Here is a tiny trained network, its code and every weight. The questions are about switching its units off for an input and a class, where a switched-off unit gives its printed mean instead of its output.

import numpy as np


def w(rows, s, z=0):
    codes = np.array(rows[::2]) - 128.0
    scale = np.full(codes.shape[1], s)
    scale[-1] = z or s
    return codes * scale


def f(y):
    return np.maximum(y, 0)


def log_softmax(a):
    a = a - a.max(-1, keepdims=True)
    return a - np.log(np.exp(a).sum(-1, keepdims=True))


def net(x, mask):
    res = np.array(x, float).reshape(1, 8) / 4 @ E
    y = f(res @ A[0][:, :-1].T + A[0][:, -1])
    res = res + np.where(mask, y, B[0][:, -1]) @ B[0][:, :-1]
    return log_softmax(res[-1] @ U[:, :-1].T + U[:, -1])


A, B = {}, {}
E = w([
[226,110,129,85,110,85,187,137,153],'x0',
[186,83,182,153,117,114,137,144,114],'x1',
[110,117,81,156,131,74,169,116,105],'x2',
[123,189,111,107,115,114,100,93,204],'x3',
[33,71,184,112,229,121,95,154,175],'x4',
[177,151,57,151,133,203,60,136,72],'x5',
[124,96,131,103,54,189,59,153,198],'x6',
[164,2,54,34,186,162,179,90,157],'x7',
],0.0083)
A[0] = w([
[135,132,135,203,148,64,122,74,46,200],'neuron 1',
[104,85,84,74,166,55,191,145,149,202],'neuron 2',
[107,112,114,34,177,113,97,95,210,177],'neuron 3',
[82,121,166,79,148,2,170,209,148,221],'neuron 4',
[142,109,76,61,94,240,96,84,105,208],'neuron 5',
[128,181,158,192,177,146,86,125,61,212],'neuron 6',
[162,100,108,44,136,153,174,121,138,148],'neuron 7',
[132,177,176,162,47,92,99,153,150,241],'neuron 8',
[132,153,102,139,145,149,112,102,73,108],'neuron 9',
[166,46,48,98,96,155,97,93,104,182],'neuron 10',
[59,79,197,187,91,190,130,162,245,254],'neuron 11',
],0.0093,0.0036)
B[0] = w([
[112,221,140,193,177,152,203,149,60,236],'neuron 1',
[67,72,199,128,57,113,153,58,159,238],'neuron 2',
[60,93,188,82,99,212,65,89,157,228],'neuron 3',
[36,165,166,116,96,145,139,56,151,233],'neuron 4',
[137,91,35,86,56,112,86,199,127,243],'neuron 5',
[78,97,96,130,190,43,168,167,79,246],'neuron 6',
[172,71,138,152,52,113,84,91,169,228],'neuron 7',
[200,228,159,71,146,135,116,154,2,254],'neuron 8',
[153,105,107,178,144,82,150,191,133,178],'neuron 9',
[141,48,25,189,78,118,125,223,134,239],'neuron 10',
[106,145,184,18,172,99,78,182,57,250],'neuron 11',
],0.0079,0.0093)
U = w([
[75,188,145,197,214,62,171,122,107,181],'0',
[230,236,131,127,139,98,196,55,140,55],'1',
[151,64,122,167,85,47,187,106,225,4],'2',
[144,150,172,71,122,118,46,171,119,250],'3',
[116,108,143,32,181,163,65,76,255,131],'4',
[231,51,13,151,101,147,65,222,171,70],'5',
],0.0077,0.0022)

Each question gives the input, the list of numbers given to net, and the class t.
The units are the neurons (one row each of A and B). Each row of codes is followed by its name. A weight is (code - 128) times the scale printed after its matrix; where a second scale follows, it is the last column's (A, B and U).
mask holds one flag per neuron, in row order. A switched-off neuron (its flag False) gives its mean, the last column of its row in B, instead of its output. The means were averaged over made-up inputs and are rounded, as every weight is.
A unit's drop is (log p(t) with every unit on - log p(t) with that unit switched off) / (log p(t) with every unit on - log p(t) with every unit switched off).
The circuit of an input: a set's keep is (log p(t) with only the set's units on - log p(t) with every unit switched off) / (log p(t) with every unit on - log p(t) with every unit switched off). Starting from all 11 units, units are removed one at a time, each time the one whose removal leaves the highest keep (on an exact tie, the one counted first), for as long as the keep stays at least 0.8.
circuit, biggest first: the units of the circuit, biggest drop first
unit that matters most: the unit with the biggest drop
k most important neurons: the k neurons with the biggest drops, biggest first
drop of u: that unit's drop, to one decimal
input [4,-6,5,-7,0,1,-1,5], class 2: circuit, biggest first => neuron 2
input [8,8,5,3,1,3,-1,0], class 2: circuit, biggest first => neuron 8; neuron 11
input [-5,-8,-8,-2,-5,-4,-8,6], class 5: circuit, biggest first => neuron 4; neuron 5
input [6,-7,7,5,1,1,2,6], class 2: 2 most important neurons => neuron 2; neuron 10
input [-5,-5,-7,-4,2,-3,0,3], class 4: circuit, biggest first => neuron 8; neuron 3
input [-4,8,-2,-7,4,5,3,0], class 5: 2 most important neurons => neuron 8; neuron 4
input [-5,7,1,3,-4,-7,2,6], class 4: circuit, biggest first => neuron 3; neuron 6; neuron 1
input [-6,6,-1,1,-8,-1,1,-2], class 1: circuit, biggest first => neuron 8; neuron 11; neuron 3
input [4,-8,-1,-7,7,4,2,5], class 5: 3 most important neurons => neuron 10; neuron 5; neuron 4
input [-5,-6,7,-7,-4,6,-5,3], class 5: 2 most important neurons => neuron 10; neuron 5
input [-2,-4,-4,-5,-2,-8,-8,8], class 2: 3 most important neurons => neuron 2; neuron 11; neuron 7
input [-1,7,-1,-8,-6,-1,-7,5], class 2: 2 most important neurons => neuron 8; neuron 2
input [6,-3,-4,-5,2,2,-5,2], class 2: 3 most important neurons => neuron 8; neuron 11; neuron 2
input [-7,-8,7,4,2,-1,-6,7], class 4: circuit, biggest first => neuron 3
input [-1,1,-6,-1,7,8,4,4], class 5: 2 most important neurons => neuron 5; neuron 10
input [7,-2,2,6,1,3,-6,7], class 2: 4 most important neurons => neuron 2; neuron 10; neuron 11; neuron 7
input [5,-4,1,-1,-2,0,-5,8], class 2: 2 most important neurons => neuron 2; neuron 8
input [8,-6,1,0,-1,-1,-1,8], class 2: 2 most important neurons => neuron 2; neuron 10
input [7,0,-6,-8,2,4,2,-2], class 5: drop of neuron 8 => 0.0
input [-2,-8,6,8,-7,-6,-1,0], class 1: unit that matters most => neuron 6
input [-5,8,3,-4,-5,-1,0,-4], class 0: drop of neuron 6 => 0.1
input [4,-2,-4,2,8,4,-3,-5], class 0: drop of neuron 5 => 0.5
